Here is a tiny trained network, its code and every weight. The questions are about switching its units off for an input and a target symbol, where a switched-off unit gives its printed mean instead of its output.

import numpy as np


def w(rows, s, z=0):
    codes = np.array(rows[::2]) - 128.0
    scale = np.full(codes.shape[1], s)
    scale[-1] = z or s
    return codes * scale


def f(y):
    return y / 2 * (1 + np.tanh(0.7978845608 * (y + 0.044715 * y**3)))


def softmax(a):
    e = np.exp(a - a.max(-1, keepdims=True))
    return e / e.sum(-1, keepdims=True)


def log_softmax(a):
    a = a - a.max(-1, keepdims=True)
    return a - np.log(np.exp(a).sum(-1, keepdims=True))


def net(x, mask):
    ids = ['ΔΘΦΩβγεζηλξτ'.index(c) for c in x.split()]
    T = len(ids)
    res = E[ids] + P[:T]
    u = 0
    for l in range(2):
        q, k, v = (res @ M[l].T for M in (Q, K, V))
        z = softmax(np.where(np.tri(T) > 0, q @ k.T / 4**0.5, -1e9)) @ v
        res = res + np.where(mask[u], z, O[l][:, -1]) @ O[l][:, :-1]
        u += 1
        y = f(res @ A[l][:, :-1].T + A[l][:, -1])
        res = res + np.where(mask[u : u + 8], y, B[l][:, -1]) @ B[l][:, :-1]
        u += 8
    return log_softmax(res[-1] @ U[:, :-1].T + U[:, -1])


Q, K, V, O, A, B = {}, {}, {}, {}, {}, {}
E = w([
[130,103,144,196,80,221,132,91,106],'Δ',
[150,97,158,151,81,81,65,219,63],'Θ',
[130,236,140,157,146,14,72,100,105],'Φ',
[90,204,197,120,206,183,86,150,93],'Ω',
[114,178,152,79,129,34,199,104,175],'β',
[112,67,47,216,84,87,161,139,86],'γ',
[165,178,159,60,39,147,179,160,176],'ε',
[99,90,180,232,161,80,95,67,121],'ζ',
[93,149,18,111,125,85,198,144,57],'η',
[64,69,119,101,170,7,164,34,117],'λ',
[112,59,79,128,175,167,188,96,147],'ξ',
[90,128,214,54,226,139,149,106,145],'τ',
],0.017)
P = w([
[183,103,99,104,137,153,106,104,139],'0',
[37,139,168,167,102,119,182,198,117],'1',
[146,102,106,119,141,136,113,162,142],'2',
[53,143,163,156,89,135,165,138,124],'3',
[145,102,106,121,143,137,117,166,141],'4',
[87,145,164,145,86,145,153,87,122],'5',
[145,102,103,117,142,136,112,160,140],'6',
[127,145,170,131,89,159,153,45,116],'7',
[147,100,105,114,140,136,111,152,142],'8',
[183,147,179,115,102,182,165,6,100],'9',
],0.018)
Q[0] = w([
[107,67,162,173,254,144,122,80,165],'0.h0',
[126,63,86,184,95,195,106,131,129],'0.h0',
[75,95,52,108,142,104,249,114,140],'0.h0',
[170,144,86,91,155,109,88,132,170],'0.h0',
],0.014)
K[0] = w([
[85,70,156,175,247,141,119,77,180],'0.h0',
[141,5,87,201,80,200,115,141,77],'0.h0',
[86,83,44,97,150,100,253,101,122],'0.h0',
[147,141,71,80,162,66,103,131,128],'0.h0',
],0.013)
V[0] = w([
[18,93,72,87,67,104,27,104,125],'0.h0',
[187,134,122,87,88,179,137,3,79],'0.h0',
[36,87,76,145,126,77,89,158,157],'0.h0',
[80,121,96,123,81,113,66,106,134],'0.h0',
],0.0053)
O[0] = w([
[166,144,158,148,154,139,151,139,123,125],'0.h0',
[91,144,152,171,148,103,171,255,111,252],'0.h0',
[210,166,152,125,143,138,136,100,101,195],'0.h0',
[138,146,159,159,182,165,184,157,120,176],'0.h0',
],0.0078,0.00034)
A[0] = w([
[181,155,22,157,210,149,100,133,171,28],'0.n0',
[158,37,100,25,141,127,103,219,174,12],'0.n1',
[31,169,202,182,129,69,114,243,149,10],'0.n2',
[159,154,91,103,182,154,2,240,81,139],'0.n3',
[174,149,59,114,141,29,117,192,114,142],'0.n4',
[211,168,202,149,129,190,203,62,126,220],'0.n5',
[184,101,80,208,218,113,45,135,178,41],'0.n6',
[116,206,190,118,131,202,171,130,63,2],'0.n7',
],0.0086,0.0038)
B[0] = w([
[98,168,43,141,212,153,74,94,218,143],'0.n0',
[247,169,186,92,162,136,147,135,169,169],'0.n1',
[104,61,148,98,142,111,144,218,116,177],'0.n2',
[89,155,110,131,120,183,41,189,74,187],'0.n3',
[122,110,86,121,112,59,136,165,114,184],'0.n4',
[133,143,116,65,84,127,54,32,134,253],'0.n5',
[137,121,149,200,124,103,108,138,206,172],'0.n6',
[157,90,147,127,112,98,112,83,167,183],'0.n7',
],0.012,0.0057)
Q[1] = w([
[122,124,244,188,129,155,14,144,98],'1.h0',
[152,216,148,102,133,3,112,159,118],'1.h0',
[74,124,175,122,189,104,161,82,167],'1.h0',
[110,168,153,13,124,210,105,190,161],'1.h0',
],0.013)
K[1] = w([
[122,73,196,161,140,160,55,150,95],'1.h0',
[115,201,137,90,145,8,82,150,125],'1.h0',
[106,105,168,101,199,127,171,100,147],'1.h0',
[109,154,145,58,103,182,117,169,185],'1.h0',
],0.018)
V[1] = w([
[183,91,64,90,104,184,53,32,168],'1.h0',
[148,114,75,65,156,104,159,60,121],'1.h0',
[178,122,100,181,163,144,184,254,132],'1.h0',
[209,198,56,172,124,97,96,60,114],'1.h0',
],0.0054)
O[1] = w([
[140,112,161,66,147,73,213,175,136,253],'1.h0',
[168,103,212,128,135,144,42,192,92,61],'1.h0',
[136,89,196,3,160,140,120,18,225,53],'1.h0',
[65,66,193,37,141,171,145,178,217,170],'1.h0',
],0.0063,0.0029)
A[1] = w([
[179,95,17,120,174,204,119,74,170,139],'1.n0',
[190,141,185,81,124,154,79,2,176,1],'1.n1',
[148,241,18,145,115,158,86,86,66,14],'1.n2',
[119,119,182,135,80,138,101,15,83,16],'1.n3',
[151,205,112,85,245,70,158,147,129,92],'1.n4',
[47,170,169,118,166,94,77,112,104,150],'1.n5',
[94,145,178,148,69,93,128,83,178,43],'1.n6',
[148,15,101,140,166,59,128,171,85,32],'1.n7',
],0.0088,0.006)
B[1] = w([
[96,119,159,132,118,77,167,166,84,203],'1.n0',
[139,199,76,211,129,124,136,140,108,241],'1.n1',
[95,72,198,103,158,151,156,136,167,163],'1.n2',
[115,106,126,47,157,113,159,164,166,255],'1.n3',
[61,212,141,115,130,108,108,83,119,190],'1.n4',
[142,110,105,137,78,182,156,127,158,209],'1.n5',
[150,106,100,119,220,165,125,116,78,201],'1.n6',
[168,144,56,130,145,250,190,111,142,152],'1.n7',
],0.012,0.0066)
U = w([
[147,99,149,185,174,110,105,91,161,142],'Δ',
[128,86,228,15,113,92,149,1,193,165],'Θ',
[110,169,177,139,164,155,90,63,66,93],'Φ',
[142,88,94,139,121,101,198,207,198,29],'Ω',
[84,132,128,224,33,124,150,125,37,255],'β',
[159,123,68,96,138,197,127,32,123,121],'γ',
[166,168,150,140,88,159,174,145,180,70],'ε',
[106,133,178,146,174,83,174,182,131,45],'ζ',
[89,140,143,142,140,197,146,168,139,45],'η',
[77,138,87,144,97,124,97,105,193,46],'λ',
[173,107,126,109,166,119,81,200,104,123],'ξ',
[89,142,51,124,180,134,130,162,77,30],'τ',
],0.0075,0.0064)

Each question gives the input, a string of symbols that net reads in full, and the target symbol t.
The units are the heads (4 rows each of Q, K, V and O) and the neurons (one row each of A and B). Each row of codes is followed by its name. A weight is (code - 128) times the scale printed after its matrix; where a second scale follows, it is the last column's (O, A, B and U).
mask holds one flag per unit, layer by layer, with each layer's heads first. A switched-off unit (its flag False) gives its mean, the last column of its rows in O or B, instead of its output. The means were averaged over made-up inputs and are rounded, as every weight is.
A unit's drop is (log p(t) with every unit on - log p(t) with that unit switched off) / (log p(t) with every unit on - log p(t) with every unit switched off).
The circuit of an input: a set's keep is (log p(t) with only the set's units on - log p(t) with every unit switched off) / (log p(t) with every unit on - log p(t) with every unit switched off). Starting from the 12 units with the biggest drops (on a tie, the unit counted first), units are removed one at a time, each time the one whose removal leaves the highest keep (on an exact tie, the one counted first), for as long as the keep stays at least 0.8.
units of the circuit, in order: the units of the circuit, biggest drop first
unit that matters most: the unit with the biggest drop
top k neurons: the k neurons with the biggest drops, biggest first
k most important neurons of layer l: the k neurons of layer l with the biggest drops, biggest first
input τ ξ Θ η ε ξ, target Θ: top 2 neurons => (0.n5, 1.n3)
input ζ τ λ τ ξ ε η τ, target γ: units of the circuit, in order => (1.n1, 0.n5, 1.n6)
input Θ η Δ Δ β Δ β Δ Δ Ω, target β: units of the circuit, in order => (0.h0, 1.h0)
input Θ Θ η ζ ε Θ Δ Δ Ω Φ, target β: units of the circuit, in order => (0.h0, 1.h0)
input γ Φ Ω γ Δ ε ε Δ ξ η, target β: units of the circuit, in order => (0.h0, 1.n3)
input ζ γ η Φ Δ Φ τ, target Φ: unit that matters most => 1.n4
input ε Θ Φ Φ, target Θ: 3 most important neurons of layer 0 => (0.n4, 0.n2, 0.n3)
input ε Δ Δ γ Θ Δ, target γ: top 4 neurons => (1.n1, 0.n5, 1.n6, 1.n3)
input τ ζ ζ Δ ε γ λ β Φ ζ, target γ: top 2 neurons => (1.n1, 0.n5)
input ξ γ ε Δ η ζ Ω, target η: 2 most important neurons of layer 1 => (1.n2, 1.n5)
input Φ ζ Θ Ω λ ζ, target Θ: top 3 neurons => (1.n3, 1.n2, 0.n5)
input Θ ζ τ Θ η ε ε ε, target γ: 3 most important neurons of layer 1 => (1.n1, 1.n6, 1.n0)
input β Φ γ Φ Δ Θ Θ β λ τ, target β: units of the circuit, in order => (1.h0, 0.h0)
input ε Δ Θ ε, target Θ: 3 most important neurons of layer 0 => (0.n2, 0.n1, 0.n6)
input Ω Ω ζ Φ Ω τ, target β: unit that matters most => 0.h0
input ε ζ Δ Δ Δ λ Θ Δ, target τ: 3 most important neurons of layer 1 => (1.n1, 1.n3, 1.n6)
input ξ Φ Θ Θ Ω ξ ε τ Δ Θ, target γ: units of the circuit, in order => (1.n1, 0.n5, 1.h0, 1.n3)
input ζ ζ τ β γ γ, target Θ: top 2 neurons => (0.n5, 0.n0)
input β γ β ε ζ γ Δ ξ, target β: units of the circuit, in order => (1.h0, 1.n3)
input γ η Θ Φ β Φ Φ γ, target Θ: unit that matters most => 0.n0
input Ω ε ε Δ ξ Θ η ζ τ ε, target γ: units of the circuit, in order => (1.n1, 1.n6, 0.n5)
input β Θ τ, target Φ: top 3 neurons => (1.n4, 0.n1, 1.n1)
input Φ ξ Δ ξ Ω ζ ε Δ ξ Ω, target Θ: 4 most important neurons of layer 0 => (0.n3, 0.n2, 0.n7, 0.n5)
input γ γ β τ Δ η ζ η, target Θ: top 3 neurons => (0.n5, 1.n1, 0.n4)
input Δ η Θ Δ λ Δ γ, target Ω: 3 most important neurons of layer 0 => (0.n6, 0.n0, 0.n4)
